Below are the code and all the weights of a small trained network. Each question names an input and a target symbol and asks about switching units off, where a switched-off unit gives its printed mean instead of its output.

import numpy as np


def w(rows, s, z=0):
    codes = np.array(rows[::2]) - 128.0
    scale = np.full(codes.shape[1], s)
    scale[-1] = z or s
    return codes * scale


def f(y):
    return y / 2 * (1 + np.tanh(0.7978845608 * (y + 0.044715 * y**3)))


def softmax(a):
    e = np.exp(a - a.max(-1, keepdims=True))
    return e / e.sum(-1, keepdims=True)


def log_softmax(a):
    a = a - a.max(-1, keepdims=True)
    return a - np.log(np.exp(a).sum(-1, keepdims=True))


def net(x, mask):
    ids = ['γζθλσφψ'.index(c) for c in x.split()]
    T = len(ids)
    res = E[ids] + P[:T]
    u = 0
    for l in range(2):
        q, k, v = (res @ M[l].T for M in (Q, K, V))
        z = softmax(np.where(np.tri(T) > 0, q @ k.T / 2**0.5, -1e9)) @ v
        res = res + np.where(mask[u], z, O[l][:, -1]) @ O[l][:, :-1]
        u += 1
        y = f(res @ A[l][:, :-1].T + A[l][:, -1])
        res = res + np.where(mask[u : u + 12], y, B[l][:, -1]) @ B[l][:, :-1]
        u += 12
    return log_softmax(res[-1] @ U[:, :-1].T + U[:, -1])


Q, K, V, O, A, B = {}, {}, {}, {}, {}, {}
E = w([
[151,59,123,139],'γ',
[125,206,206,10],'ζ',
[180,136,111,49],'θ',
[145,129,146,180],'λ',
[139,45,190,61],'σ',
[39,70,203,130],'φ',
[119,255,105,145],'ψ',
],0.0065)
P = w([
[88,85,206,177],'0',
[87,155,4,101],'1',
[247,76,113,86],'2',
[72,175,155,63],'3',
[67,139,5,86],'4',
[250,65,132,95],'5',
[74,177,172,45],'6',
[83,143,42,114],'7',
[254,67,140,91],'8',
[76,173,190,59],'9',
[108,161,66,150],'10',
[250,58,144,97],'11',
],0.0082)
Q[0] = w([
[162,116,161,118],'0.h1',
[102,143,254,124],'0.h1',
],0.0087)
K[0] = w([
[104,103,160,196],'0.h1',
[181,2,200,178],'0.h1',
],0.0065)
V[0] = w([
[162,159,82,2],'0.h1',
[225,70,130,177],'0.h1',
],0.0063)
O[0] = w([
[141,155,40,2,250],'0.h1',
[190,41,144,166,85],'0.h1',
],0.006,0.0013)
A[0] = w([
[109,86,230,45,127],'0.n1',
[136,151,142,93,139],'0.n2',
[221,50,147,138,254],'0.n3',
[72,22,168,222,103],'0.n4',
[95,92,192,72,114],'0.n5',
[192,34,116,112,232],'0.n6',
[77,174,144,143,154],'0.n7',
[139,71,162,221,116],'0.n8',
[2,95,169,122,133],'0.n9',
[7,222,167,140,191],'0.n10',
[58,201,185,188,139],'0.n11',
[93,118,98,133,136],'0.n12',
],0.0077,0.0051)
B[0] = w([
[128,43,56,222,182],'0.n1',
[158,157,163,186,153],'0.n2',
[169,41,210,86,254],'0.n3',
[250,139,100,207,133],'0.n4',
[125,82,55,182,149],'0.n5',
[117,46,213,116,242],'0.n6',
[57,207,141,163,145],'0.n7',
[251,159,130,80,127],'0.n8',
[97,125,85,224,154],'0.n9',
[26,253,128,188,205],'0.n10',
[113,217,213,185,141],'0.n11',
[84,115,75,127,133],'0.n12',
],0.0048,0.005)
Q[1] = w([
[255,110,236,122],'1.h1',
[216,111,203,136],'1.h1',
],0.0071)
K[1] = w([
[172,162,234,254],'1.h1',
[158,138,197,209],'1.h1',
],0.0052)
V[1] = w([
[255,36,154,105],'1.h1',
[37,68,123,102],'1.h1',
],0.0083)
O[1] = w([
[58,8,67,75,2],'1.h1',
[254,71,95,175,58],'1.h1',
],0.0081,0.00089)
A[1] = w([
[202,129,173,68,170],'1.n1',
[88,147,183,129,149],'1.n2',
[67,130,251,121,145],'1.n3',
[77,235,130,165,2],'1.n4',
[92,149,69,173,129],'1.n5',
[33,88,132,143,120],'1.n6',
[123,138,136,98,135],'1.n7',
[86,90,198,137,144],'1.n8',
[254,144,137,203,177],'1.n9',
[252,137,179,90,124],'1.n10',
[195,185,39,87,118],'1.n11',
[75,219,134,161,3],'1.n12',
],0.0078,0.0042)
B[1] = w([
[128,133,159,172,246],'1.n1',
[134,139,141,106,185],'1.n2',
[86,185,164,99,252],'1.n3',
[208,101,133,124,253],'1.n4',
[121,131,109,167,165],'1.n5',
[105,146,60,116,208],'1.n6',
[127,135,136,130,144],'1.n7',
[123,171,117,112,229],'1.n8',
[57,104,2,152,250],'1.n9',
[111,106,138,182,231],'1.n10',
[81,180,151,104,177],'1.n11',
[194,98,121,119,226],'1.n12',
],0.0099,0.0039)
U = w([
[55,174,97,205,235],'γ',
[191,183,253,96,205],'ζ',
[29,228,163,49,158],'θ',
[222,70,157,147,132],'λ',
[102,115,9,117,79],'σ',
[220,107,78,88,90],'φ',
[115,88,32,225,5],'ψ',
],0.0053,0.0021)

Each question gives the input, a string of symbols that net reads in full, and the target symbol t.
The units are the heads (2 rows each of Q, K, V and O) and the neurons (one row each of A and B). Each row of codes is followed by its name. A weight is (code - 128) times the scale printed after its matrix; where a second scale follows, it is the last column's (O, A, B and U).
mask holds one flag per unit, layer by layer, with each layer's heads first. A switched-off unit (its flag False) gives its mean, the last column of its rows in O or B, instead of its output. The means were averaged over made-up inputs and are rounded, as every weight is.
A unit's drop is (log p(t) with every unit on - log p(t) with that unit switched off) / (log p(t) with every unit on - log p(t) with every unit switched off).
most important unit: the unit with the biggest drop
k most important neurons: the k neurons with the biggest drops, biggest first
k most important neurons of layer l: the k neurons of layer l with the biggest drops, biggest first
input γ σ λ ψ ψ ψ, target σ: 4 most important neurons of layer 0 -> (0.n4; 0.n8; 0.n3; 0.n10)
input λ λ λ θ σ θ θ φ φ, target θ: most important neuron -> (0.n4)
input ζ λ θ θ ζ ζ, target γ: 2 most important neurons -> (1.n9; 0.n10)
input ψ ψ σ γ θ θ λ θ λ, target γ: 4 most important neurons -> (1.n9; 0.n10; 1.n10; 0.n11)
input ζ θ θ λ γ ζ λ σ ζ, target ψ: 2 most important neurons of layer 0 -> (0.n10; 0.n1)
input γ θ φ, target σ: 2 most important neurons -> (0.n4; 1.n6)
input ζ λ θ, target ψ: 3 most important neurons -> (1.n9; 1.n10; 0.n10)
input γ γ λ σ, target σ: 2 most important neurons -> (1.n6; 0.n10)
input ψ λ φ θ λ φ φ λ ψ, target γ: 4 most important neurons -> (1.n9; 0.n10; 1.n10; 0.n11)
input ζ λ λ φ ψ, target φ: 2 most important neurons -> (1.n4; 1.n12)
input λ ψ φ φ λ σ φ γ λ, target θ: 3 most important neurons -> (0.n4; 0.n8; 1.n3)
input γ θ ψ γ λ φ λ θ ψ θ λ γ, target σ: 4 most important neurons -> (0.n4; 0.n8; 1.n6; 0.n10)
input φ γ γ, target ζ: 3 most important neurons -> (0.n4; 0.n8; 0.n6)
input γ ζ γ ζ θ γ γ φ λ, target σ: most important unit -> 1.h1
input φ λ ζ φ θ ζ λ θ λ γ σ λ, target ζ: 4 most important neurons of layer 0 -> (0.n4; 0.n8; 0.n6; 0.n3)
input φ σ ζ ψ, target ζ: 2 most important neurons of layer 1 -> (1.n9; 1.n4)
input γ ψ φ θ θ γ σ θ λ ζ ζ σ, target σ: 2 most important neurons of layer 0 -> (0.n4; 0.n8)
input ζ ζ λ λ ψ λ λ θ φ, target ψ: 2 most important neurons of layer 0 -> (0.n10; 0.n11)
input ζ λ θ σ θ λ θ φ λ, target ψ: 4 most important neurons of layer 0 -> (0.n10; 0.n11; 0.n7; 0.n9)
input λ λ ψ φ φ ψ φ λ ψ, target θ: most important unit -> 0.h1
input λ λ λ θ ζ φ γ θ λ θ ψ φ, target θ: 3 most important neurons of layer 0 -> (0.n4; 0.n8; 0.n6)
